[[ 39  -3  -9   8 -54]
 [  7  17 -26  24  14]]
->
[[39 -3]
 [ 7 17]]

[[ 54 -37]
 [ 33 -16]
 [ 38   1]
 [-12 -14]]
->
[[ 54 -37]
 [ 33 -16]]

[[ 17 -27 -14  -2 -25]
 [  5 -14 -16 -15 -33]
 [  8 -13 -15 -11 -47]
 [ 11 -17 -15  -6 -33]]
->
[[ 17 -27]
 [  5 -14]]

[[ 43 -13  38]
 [ -3 -59 -26]]
->
[[ 43 -13]
 [ -3 -59]]

[[-19  16]
 [  0  35]
 [ -2  -7]
 [  2   3]
 [ 12  54]]
->
[[-19  16]
 [  0  35]]

[[-32  -8]
 [ 41  52]
 [-42 -16]
 [-15 -20]
 [ 27  42]]
->
[[-32  -8]
 [ 41  52]]

[[ 59 -15 -20  40 -11]
 [ 56  -5 -27  43  -7]]
->
[[ 59 -15]
 [ 56  -5]]
---
[[ 24   0   6  35  47]
 [-15 -33 -48 -33  11]
 [ 10 -25 -21 -44 -23]
 [-23  15  -3 -33  48]
 [-44  31  -4   0 -39]
 [ 28  43 -49  46  -8]
 [ 34  21 -48   7  13]]
->
[[ 13   7 -48  21  34]
 [ -8  46 -49  43  28]
 [-39   0  -4  31 -44]
 [ 48 -33  -3  15 -23]
 [-23 -44 -21 -25  10]
 [ 11 -33 -48 -33 -15]
 [ 47  35   6   0  24]]

[[  8  23  41  17]
 [-40  -1  25  61]
 [ -2 -12  14  26]
 [-14   3 -19  41]
 [-37  35 -23 -33]
 [-22 -19  18  30]
 [ 26  44  25  52]
 [ 44  -4 -17 -10]]
->
[[-10 -17  -4  44]
 [ 52  25  44  26]
 [ 30  18 -19 -22]
 [-33 -23  35 -37]
 [ 41 -19   3 -14]
 [ 26  14 -12  -2]
 [ 61  25  -1 -40]
 [ 17  41  23   8]]

[[-20 -20  49]
 [ -9  -9   6]
 [ 12  12 -11]]
->
[[-11  12  12]
 [  6  -9  -9]
 [ 49 -20 -20]]

[[  1   5 -13  -3  -2 -20  17   2  -5  17   1   9   5   8 -34   6]
 [-24  -4  -6 -13  -9 -25   2  -1   0  34   0   2  -7   3  19 -29]
 [-38   9 -12 -23  -5 -56  36  -4  -7  38   0  34  19  24  18 -21]
 [ -1  -3  -6 -26 -17  -4   5   1  -2  10  -1  -9 -15   5   2 -38]]
->
[[-38   2   5 -15  -9  -1  10  -2   1   5  -4 -17 -26  -6  -3  -1]
 [-21  18  24  19  34   0  38  -7  -4  36 -56  -5 -23 -12   9 -38]
 [-29  19   3  -7   2   0  34   0  -1   2 -25  -9 -13  -6  -4 -24]
 [  6 -34   8   5   9   1  17  -5   2  17 -20  -2  -3 -13   5   1]]

[[ 11  -5  16  42  13  51  14  41  42 -17  55  23  -3]
 [ 10 -34 -19  11  -6  39 -35  37  17  14  38 -45 -18]
 [ -7  -2 -24   6  31  39   1  -4  24   4  46  19 -23]
 [  7   2 -27   1  20  56 -23 -23  42   1  41 -11   1]]
->
[[  1 -11  41   1  42 -23 -23  56  20   1 -27   2   7]
 [-23  19  46   4  24  -4   1  39  31   6 -24  -2  -7]
 [-18 -45  38  14  17  37 -35  39  -6  11 -19 -34  10]
 [ -3  23  55 -17  42  41  14  51  13  42  16  -5  11]]

[[  0   3 -19  -8 -25 -20   9   4 -34  52 -16   7  21]
 [-22 -16  -9 -24  29 -12  17 -21 -39   2 -18  17 -18]]
->
[[-18  17 -18   2 -39 -21  17 -12  29 -24  -9 -16 -22]
 [ 21   7 -16  52 -34   4   9 -20 -25  -8 -19   3   0]]

[[ 26   8  22 -56]
 [ -9   5  21 -51]
 [ 40  48 -32 -31]
 [-11  15   8 -46]]
->
[[-46   8  15 -11]
 [-31 -32  48  40]
 [-51  21   5  -9]
 [-56  22   8  26]]
---
[[  3  35  30  23]
 [-21 -17 -46   6]
 [  8  21 -29  41]
 [-25 -36 -25   6]
 [-37 -37  -8  16]
 [-15  18  48  -1]]
->
[[  3  35  30  23]
 [  8  21 -29  41]
 [-37 -37  -8  16]]

[[ 58  57 -26  43   4  10 -60 -42  40  13]
 [-35  21 -35  31  57  54  -8  18   8  50]
 [-57 -32 -58 -52 -27  62  23  11   9  15]]
->
[[ 58  57 -26  43   4  10 -60 -42  40  13]
 [-57 -32 -58 -52 -27  62  23  11   9  15]]

[[ 16  21 -38]
 [-14  42  47]
 [ 18  -4   6]
 [ -4 -21 -21]
 [ 46 -42  29]
 [-26  -3  11]
 [ 14 -15 -54]
 [-34  21  37]
 [-52  11 -24]]
->
[[ 16  21 -38]
 [ 18  -4   6]
 [ 46 -42  29]
 [ 14 -15 -54]
 [-52  11 -24]]

[[ 19   0   0  19   6]
 [-34  18  32 -12   0]
 [-29   5 -28 -23   4]
 [-60  17 -53 -51   4]]
->
[[ 19   0   0  19   6]
 [-29   5 -28 -23   4]]

[[ -7  -1]
 [-32 -28]
 [-19  -5]
 [ -5 -54]
 [-28 -41]
 [  8 -50]
 [-18 -50]]
->
[[ -7  -1]
 [-19  -5]
 [-28 -41]
 [-18 -50]]

[[ -2  63 -32 -18 -57]
 [  3   2   2   0   0]
 [  1  23  -7   3 -11]
 [  9 -16  14  14  14]
 [  3   8   2  -2  -2]
 [-11  33  -6  -3   7]]
->
[[ -2  63 -32 -18 -57]
 [  1  23  -7   3 -11]
 [  3   8   2  -2  -2]]

[[ 49  13  16 -18   8  26  12 -44 -17  12 -28 -48]
 [  3  17   1  -2 -40 -46  -7  25  18   5 -32  12]
 [-39  32  13  16 -11 -17  28  -8 -16   1 -21 -46]]
->
[[ 49  13  16 -18   8  26  12 -44 -17  12 -28 -48]
 [-39  32  13  16 -11 -17  28  -8 -16   1 -21 -46]]

[[-29  24 -29 -23   0  14  13 -56]
 [ -3 -21  13 -28  59 -14 -42 -26]
 [-33  24 -27 -24   2  10  15 -50]
 [ 21  13 -49  32 -37   2  48  -7]
 [-28  26 -33 -18  -7  13  21 -51]
 [  9 -24  11 -22  54  -9 -44 -26]
 [-14 -13  12 -38  57  -5 -43 -39]
 [ 32   6 -40  27 -29  15  28 -12]]
->
[[-29  24 -29 -23   0  14  13 -56]
 [-33  24 -27 -24   2  10  15 -50]
 [-28  26 -33 -18  -7  13  21 -51]
 [-14 -13  12 -38  57  -5 -43 -39]]
